Below are the code and all the weights of a small trained network. Each question names an input and a target symbol and asks about switching units off, where a switched-off unit gives its printed mean instead of its output.

import numpy as np


def w(rows, s, z=0):
    codes = np.array(rows[::2]) - 128.0
    scale = np.full(codes.shape[1], s)
    scale[-1] = z or s
    return codes * scale


def norm(h):
    return h / np.sqrt((h * h).mean(-1, keepdims=True) + 1e-5)


def f(y):
    return np.maximum(y, 0)


def softmax(a):
    e = np.exp(a - a.max(-1, keepdims=True))
    return e / e.sum(-1, keepdims=True)


def log_softmax(a):
    a = a - a.max(-1, keepdims=True)
    return a - np.log(np.exp(a).sum(-1, keepdims=True))


def net(x, mask):
    ids = ['βγδεζηθλξτ'.index(c) for c in x.split()]
    T = len(ids)
    res = E[ids] + P[:T]
    u = 0
    for l in range(2):
        q, k, v = (norm(res) @ M[l].T for M in (Q, K, V))
        z = softmax(np.where(np.tri(T) > 0, q @ k.T / 2**0.5, -1e9)) @ v
        res = res + np.where(mask[u], z, O[l][:, -1]) @ O[l][:, :-1]
        u += 1
        y = f(norm(res) @ A[l][:, :-1].T + A[l][:, -1])
        res = res + np.where(mask[u : u + 8], y, B[l][:, -1]) @ B[l][:, :-1]
        u += 8
    return log_softmax(norm(res)[-1] @ U[:, :-1].T + U[:, -1])


Q, K, V, O, A, B = {}, {}, {}, {}, {}, {}
E = w([
[150,172,130],'β',
[145,165,9],'γ',
[99,193,138],'δ',
[129,49,140],'ε',
[146,135,143],'ζ',
[161,159,111],'η',
[68,70,119],'θ',
[140,132,144],'λ',
[160,221,69],'ξ',
[125,191,141],'τ',
],0.011)
P = w([
[63,118,156],'0',
[150,149,101],'1',
[109,147,201],'2',
[56,60,98],'3',
[146,161,86],'4',
[254,241,170],'5',
],0.0053)
Q[0] = w([
[2,44,140],'L0H1',
[121,28,196],'L0H1',
],0.0063)
K[0] = w([
[1,73,101],'L0H1',
[139,27,100],'L0H1',
],0.0077)
V[0] = w([
[224,137,94],'L0H1',
[3,190,73],'L0H1',
],0.0024)
O[0] = w([
[57,191,112,116],'L0H1',
[85,2,157,247],'L0H1',
],0.0045,0.0012)
A[0] = w([
[140,69,97,124],'L0N1',
[62,194,128,166],'L0N2',
[180,149,194,202],'L0N3',
[67,225,152,125],'L0N4',
[172,125,121,116],'L0N5',
[181,174,195,120],'L0N6',
[67,102,127,1],'L0N7',
[105,117,255,242],'L0N8',
],0.0088,0.0017)
B[0] = w([
[73,163,230,151],'L0N1',
[145,13,132,227],'L0N2',
[146,89,49,184],'L0N3',
[213,51,205,255],'L0N4',
[174,178,175,142],'L0N5',
[188,120,17,195],'L0N6',
[151,90,71,147],'L0N7',
[81,254,57,204],'L0N8',
],0.0051,0.0064)
Q[1] = w([
[115,254,84],'L1H1',
[14,5,105],'L1H1',
],0.0057)
K[1] = w([
[91,88,25],'L1H1',
[254,149,214],'L1H1',
],0.0029)
V[1] = w([
[22,93,4],'L1H1',
[126,50,93],'L1H1',
],0.0041)
O[1] = w([
[174,2,21,113],'L1H1',
[185,78,72,254],'L1H1',
],0.0055,0.0012)
A[1] = w([
[152,193,67,69],'L1N1',
[107,25,197,1],'L1N2',
[25,151,124,104],'L1N3',
[179,170,45,53],'L1N4',
[169,244,3,65],'L1N5',
[41,67,230,66],'L1N6',
[225,219,144,130],'L1N7',
[179,164,12,77],'L1N8',
],0.004,0.0025)
B[1] = w([
[63,128,161,176],'L1N1',
[110,178,164,173],'L1N2',
[160,88,86,154],'L1N3',
[110,172,157,206],'L1N4',
[1,156,200,245],'L1N5',
[99,170,131,190],'L1N6',
[91,151,61,252],'L1N7',
[122,171,143,242],'L1N8',
],0.0063,0.0025)
U = w([
[110,190,107,119],'β',
[184,66,61,24],'γ',
[197,30,169,209],'δ',
[171,40,89,149],'ε',
[158,89,50,161],'ζ',
[102,113,57,6],'η',
[160,121,123,61],'θ',
[89,38,100,209],'λ',
[71,147,254,173],'ξ',
[129,171,146,121],'τ',
],0.0083,0.0021)

Each question gives the input, a string of symbols that net reads in full, and the target symbol t.
The units are the heads (2 rows each of Q, K, V and O) and the neurons (one row each of A and B). Each row of codes is followed by its name. A weight is (code - 128) times the scale printed after its matrix; where a second scale follows, it is the last column's (O, A, B and U).
mask holds one flag per unit, layer by layer, with each layer's heads first. A switched-off unit (its flag False) gives its mean, the last column of its rows in O or B, instead of its output. The means were averaged over made-up inputs and are rounded, as every weight is.
A unit's drop is (log p(t) with every unit on - log p(t) with that unit switched off) / (log p(t) with every unit on - log p(t) with every unit switched off).
The circuit of an input: a set's keep is (log p(t) with only the set's units on - log p(t) with every unit switched off) / (log p(t) with every unit on - log p(t) with every unit switched off). Starting from the 12 units with the biggest drops (on a tie, the unit counted first), units are removed one at a time, each time the one whose removal leaves the highest keep (on an exact tie, the one counted first), for as long as the keep stays at least 0.8.
circuit, biggest first: the units of the circuit, biggest drop first
top k neurons: the k neurons with the biggest drops, biggest first
top k neurons in layer l: the k neurons of layer l with the biggest drops, biggest first
drop of u: that unit's drop, to one decimal
input β γ δ β, target ξ: circuit, biggest first : (L1H1)
input ε δ δ λ, target ξ: top 2 neurons : (L0N1; L0N6)
input η δ δ δ δ, target δ: top 2 neurons in layer 0 : (L0N2; L0N1)
input δ δ δ τ, target ξ: circuit, biggest first : (L0N4; L1H1)
input ξ ε η τ, target δ: top 2 neurons : (L0N2; L0N4)
input λ ξ δ τ, target ξ: top 4 neurons in layer 0 : (L0N4; L0N8; L0N6; L0N3)
input τ τ δ ζ, target ξ: top 4 neurons : (L0N1; L0N6; L1N7; L0N3)
input δ δ δ ζ, target ξ: top 2 neurons : (L0N6; L0N1)
input γ ξ τ γ ε, target ξ: top 3 neurons : (L0N1; L0N4; L0N2)
input ε δ δ δ, target ξ: top 3 neurons in layer 0 : (L0N4; L0N8; L0N3)
input δ ζ δ η, target ξ: drop of L1N1 : 0.0
input ξ δ δ δ, target ξ: drop of L0N4 : 1.6
input η λ τ θ ε, target ξ: drop of L0N2 : 0.1
input ξ ε β τ δ, target δ: top neuron in layer 0 : (L0N2)
